Below are the code and all the weights of a small trained network. Each question names an input and a target symbol and asks about switching units off, where a switched-off unit gives its printed mean instead of its output.

import numpy as np


def w(rows, s, z=0):
    codes = np.array(rows[::2]) - 128.0
    scale = np.full(codes.shape[1], s)
    scale[-1] = z or s
    return codes * scale


def norm(h):
    return h / np.sqrt((h * h).mean(-1, keepdims=True) + 1e-5)


def softmax(a):
    e = np.exp(a - a.max(-1, keepdims=True))
    return e / e.sum(-1, keepdims=True)


def log_softmax(a):
    a = a - a.max(-1, keepdims=True)
    return a - np.log(np.exp(a).sum(-1, keepdims=True))


def net(x, mask):
    ids = ['ΔΛΞαγεηθπστψω'.index(c) for c in x.split()]
    T = len(ids)
    res = E[ids] + P[:T]
    u = 0
    for l in range(2):
        r = norm(res)
        for j in range(3):
            rows = slice(3 * j, 3 * j + 3)
            q, k, v = (r @ M[l][rows].T for M in (Q, K, V))
            z = softmax(np.where(np.tri(T) > 0, q @ k.T / 3**0.5, -1e9)) @ v
            o = O[l][rows]
            res = res + np.where(mask[u + j], z, o[:, -1]) @ o[:, :-1]
        u += 3
    return log_softmax(norm(res)[-1] @ U[:, :-1].T + U[:, -1])


Q, K, V, O = {}, {}, {}, {}
E = w([
[118,149,187],'Δ',
[73,33,138],'Λ',
[138,151,121],'Ξ',
[2,154,255],'α',
[144,139,92],'γ',
[199,133,155],'ε',
[169,96,41],'η',
[116,151,89],'θ',
[106,166,103],'π',
[141,88,219],'σ',
[169,102,194],'τ',
[174,79,189],'ψ',
[105,154,93],'ω',
],0.0065)
P = w([
[124,86,87],'0',
[138,29,57],'1',
[133,84,76],'2',
[58,172,89],'3',
[150,128,80],'4',
[151,186,50],'5',
[228,119,54],'6',
[175,167,50],'7',
[210,131,89],'8',
[215,164,64],'9',
[247,194,31],'10',
[117,211,53],'11',
],0.0013)
Q[0] = w([
[122,52,238],'0.h1',
[179,201,121],'0.h1',
[130,112,175],'0.h1',
[194,119,120],'0.h2',
[158,172,65],'0.h2',
[128,198,216],'0.h2',
[99,87,220],'0.h3',
[108,255,110],'0.h3',
[56,73,205],'0.h3',
],0.0057)
K[0] = w([
[237,78,88],'0.h1',
[204,233,99],'0.h1',
[189,7,126],'0.h1',
[16,146,161],'0.h2',
[115,76,247],'0.h2',
[65,17,40],'0.h2',
[11,80,66],'0.h3',
[249,138,51],'0.h3',
[32,163,4],'0.h3',
],0.0045)
V[0] = w([
[71,133,119],'0.h1',
[126,75,142],'0.h1',
[75,254,127],'0.h1',
[203,115,103],'0.h2',
[136,63,72],'0.h2',
[153,77,80],'0.h2',
[164,106,187],'0.h3',
[74,76,126],'0.h3',
[64,70,171],'0.h3',
],0.0088)
O[0] = w([
[131,22,145,41],'0.h1',
[52,144,65,86],'0.h1',
[175,50,175,134],'0.h1',
[179,184,51,218],'0.h2',
[157,90,14,96],'0.h2',
[161,123,2,127],'0.h2',
[166,232,159,231],'0.h3',
[36,97,34,2],'0.h3',
[26,175,88,7],'0.h3',
],0.0048,0.00099)
Q[1] = w([
[89,142,105],'1.h1',
[18,136,155],'1.h1',
[166,46,188],'1.h1',
[174,112,99],'1.h2',
[103,96,121],'1.h2',
[99,151,185],'1.h2',
[2,99,69],'1.h3',
[227,183,237],'1.h3',
[151,85,17],'1.h3',
],0.0073)
K[1] = w([
[91,87,84],'1.h1',
[144,85,62],'1.h1',
[86,222,79],'1.h1',
[151,85,137],'1.h2',
[128,114,140],'1.h2',
[57,115,115],'1.h2',
[53,20,40],'1.h3',
[255,153,153],'1.h3',
[31,122,203],'1.h3',
],0.0074)
V[1] = w([
[94,67,87],'1.h1',
[50,87,133],'1.h1',
[117,142,212],'1.h1',
[124,113,90],'1.h2',
[129,191,143],'1.h2',
[187,150,171],'1.h2',
[145,237,129],'1.h3',
[39,123,70],'1.h3',
[2,141,128],'1.h3',
],0.0071)
O[1] = w([
[130,42,101,75],'1.h1',
[100,44,157,70],'1.h1',
[132,153,173,151],'1.h1',
[121,134,155,114],'1.h2',
[139,91,105,147],'1.h2',
[173,133,129,177],'1.h2',
[122,242,127,198],'1.h3',
[32,32,52,11],'1.h3',
[2,73,122,4],'1.h3',
],0.005,0.0034)
U = w([
[61,149,254,208],'Δ',
[86,101,72,153],'Λ',
[196,159,163,105],'Ξ',
[78,93,194,93],'α',
[200,124,51,157],'γ',
[136,159,113,1],'ε',
[154,110,22,111],'η',
[165,58,103,102],'θ',
[166,37,180,166],'π',
[56,164,134,90],'σ',
[118,211,103,138],'τ',
[84,203,59,148],'ψ',
[139,60,131,83],'ω',
],0.009,0.0066)

Each question gives the input, a string of symbols that net reads in full, and the target symbol t.
The units are the heads (3 rows each of Q, K, V and O). Each row of codes is followed by its name. A weight is (code - 128) times the scale printed after its matrix; where a second scale follows, it is the last column's (O and U).
mask holds one flag per head, layer by layer. A switched-off head (its flag False) gives its mean, the last column of its rows in O, instead of its output. The means were averaged over made-up inputs and are rounded, as every weight is.
A unit's drop is (log p(t) with every unit on - log p(t) with that unit switched off) / (log p(t) with every unit on - log p(t) with every unit switched off).
The circuit of an input: a set's keep is (log p(t) with only the set's units on - log p(t) with every unit switched off) / (log p(t) with every unit on - log p(t) with every unit switched off). Starting from all 6 units, units are removed one at a time, each time the one whose removal leaves the highest keep (on an exact tie, the one counted first), for as long as the keep stays at least 0.8.
circuit, biggest first: the units of the circuit, biggest drop first
most important unit: the unit with the biggest drop
which heads matter: for each layer, one digit per head in row order, 1 if its drop is at least 0.15 and else 0, layers parted by /
drop when u is switched off: that unit's drop, to one decimal
input π ω π Δ Δ ψ, target π: most important unit => 0.h3
input π θ π, target π: circuit, biggest first => 0.h1; 0.h3
input Δ α ε, target Δ: which heads matter => 010 / 000
input Δ π τ, target Δ: circuit, biggest first => 0.h2; 0.h3; 1.h3; 0.h1
input ω Δ Λ ψ α Δ Λ τ π α τ, target Δ: which heads matter => 011 / 000
input Δ Δ γ η, target Δ: which heads matter => 011 / 001
input σ ψ θ τ ψ, target ψ: which heads matter => 100 / 001
input Δ Δ ψ ω, target Δ: circuit, biggest first => 0.h2; 1.h3
input π γ π θ, target π: circuit, biggest first => 0.h1; 0.h3
input θ Δ Δ ψ γ, target Δ: circuit, biggest first => 0.h2; 0.h3; 1.h3
input Δ Δ σ ψ, target Δ: circuit, biggest first => 0.h2; 1.h3
input Δ Δ Ξ σ Δ Δ ψ θ Λ, target Δ: which heads matter => 010 / 100
input Δ ω Δ Δ ψ Ξ, target Δ: drop when 1.h1 is switched off => 0.1
input Δ Δ Δ, target Δ: drop when 1.h3 is switched off => 0.1
input Δ Δ η ψ π, target Δ: drop when 0.h2 is switched off => 0.8
input Δ π Δ η, target Δ: drop when 0.h1 is switched off => -0.1
input Δ θ Δ ω, target Δ: circuit, biggest first => 0.h2
